Below are the code and all the weights of a small trained network. Each question names an input and a class and asks about switching units off, where a switched-off unit gives its printed mean instead of its output.

import numpy as np


def w(rows, s, z=0):
    codes = np.array(rows[::2]) - 128.0
    scale = np.full(codes.shape[1], s)
    scale[-1] = z or s
    return codes * scale


def f(y):
    return np.maximum(y, 0)


def log_softmax(a):
    a = a - a.max(-1, keepdims=True)
    return a - np.log(np.exp(a).sum(-1, keepdims=True))


def net(x, mask):
    res = np.array(x, float).reshape(1, 6) / 4 @ E
    y = f(res @ A[0][:, :-1].T + A[0][:, -1])
    res = res + np.where(mask, y, B[0][:, -1]) @ B[0][:, :-1]
    return log_softmax(res[-1] @ U[:, :-1].T + U[:, -1])


A, B = {}, {}
E = w([
[124,48,24,159],'x0',
[109,179,2,98],'x1',
[213,41,156,207],'x2',
[164,186,50,185],'x3',
[74,127,103,228],'x4',
[115,31,67,122],'x5',
],0.0072)
A[0] = w([
[185,69,105,171,221],'N1',
[178,153,111,184,255],'N2',
[135,131,120,121,52],'N3',
[114,214,158,26,138],'N4',
[187,164,99,162,110],'N5',
[129,37,183,90,56],'N6',
[130,174,84,127,87],'N7',
[110,103,94,156,95],'N8',
[114,144,3,76,78],'N9',
[126,187,160,37,67],'N10',
[129,117,102,110,84],'N11',
[117,113,132,115,129],'N12',
[117,106,138,223,212],'N13',
[111,136,131,131,92],'N14',
[91,198,113,106,109],'N15',
[133,102,68,86,31],'N16',
[95,174,150,89,42],'N17',
[104,128,159,66,221],'N18',
[136,76,198,129,73],'N19',
[137,179,184,63,73],'N20',
[187,154,109,72,119],'N21',
[126,20,157,114,109],'N22',
[128,131,79,112,75],'N23',
[103,169,91,105,74],'N24',
[145,129,123,171,117],'N25',
[119,132,62,102,71],'N26',
[155,6,152,120,85],'N27',
[142,80,213,147,54],'N28',
[101,132,164,203,105],'N29',
],0.011,0.0059)
B[0] = w([
[214,226,142,129,255],'N1',
[212,96,216,142,254],'N2',
[122,101,130,125,128],'N3',
[254,203,119,72,250],'N4',
[164,89,166,171,178],'N5',
[156,88,39,178,182],'N6',
[130,85,107,138,168],'N7',
[108,156,145,74,169],'N8',
[78,51,72,173,230],'N9',
[198,212,112,58,203],'N10',
[102,89,126,119,142],'N11',
[137,137,128,149,141],'N12',
[125,199,192,144,242],'N13',
[136,125,137,131,131],'N14',
[190,98,55,115,194],'N15',
[56,66,78,149,160],'N16',
[194,167,156,71,167],'N17',
[220,183,152,135,217],'N18',
[98,78,21,124,178],'N19',
[113,142,96,53,199],'N20',
[143,161,186,159,168],'N21',
[170,54,68,195,199],'N22',
[82,71,104,144,157],'N23',
[110,97,52,124,167],'N24',
[143,147,141,122,164],'N25',
[80,84,86,144,172],'N26',
[186,38,23,128,209],'N27',
[96,90,62,116,186],'N28',
[30,153,181,143,179],'N29',
],0.0069,0.0083)
U = w([
[137,149,221,172,235],'0',
[132,206,174,49,118],'1',
[8,76,107,151,3],'2',
[142,93,88,136,142],'3',
],0.011,0.0056)

Each question gives the input, the list of numbers given to net, and the class t.
The units are the neurons (one row each of A and B). Each row of codes is followed by its name. A weight is (code - 128) times the scale printed after its matrix; where a second scale follows, it is the last column's (A, B and U).
mask holds one flag per neuron, in row order. A switched-off neuron (its flag False) gives its mean, the last column of its row in B, instead of its output. The means were averaged over made-up inputs and are rounded, as every weight is.
A unit's drop is (log p(t) with every unit on - log p(t) with that unit switched off) / (log p(t) with every unit on - log p(t) with every unit switched off).
The circuit of an input: a set's keep is (log p(t) with only the set's units on - log p(t) with every unit switched off) / (log p(t) with every unit on - log p(t) with every unit switched off). Starting from the 12 units with the biggest drops (on a tie, the unit counted first), units are removed one at a time, each time the one whose removal leaves the highest keep (on an exact tie, the one counted first), for as long as the keep stays at least 0.8.
units of the circuit, in order: the units of the circuit, biggest drop first
unit that matters most: the unit with the biggest drop
k most important neurons: the k neurons with the biggest drops, biggest first
drop of u: that unit's drop, to one decimal
input [-5,-8,8,7,-2,5], class 3: units of the circuit, in order : [N27]
input [6,-3,-8,-6,7,4], class 2: units of the circuit, in order : [N4, N1]
input [-5,-6,2,-3,0,-2], class 3: 3 most important neurons : [N19, N28, N6]
input [0,-6,8,5,8,8], class 0: 3 most important neurons : [N13, N1, N29]
input [5,-7,-2,3,5,7], class 0: units of the circuit, in order : [N13, N1]
input [-2,-5,8,-2,-1,-5], class 3: 2 most important neurons : [N19, N28]
input [-6,7,-7,3,-3,6], class 3: units of the circuit, in order : [N15, N24]
input [6,-2,-1,-3,8,4], class 2: 3 most important neurons : [N4, N18, N10]
input [-7,-8,3,-6,-5,-7], class 1: 2 most important neurons : [N10, N4]
input [6,-8,-6,-6,1,1], class 2: 3 most important neurons : [N4, N1, N2]
input [-8,5,2,0,1,7], class 0: drop of N20 : 0.2
input [7,-7,-7,7,3,1], class 0: drop of N22 : 0.1
input [3,1,-2,5,-3,1], class 2: drop of N4 : 0.3
input [0,-3,7,-4,1,-1], class 3: drop of N15 : 0.0
input [0,6,-8,8,4,3], class 2: unit that matters most : N9
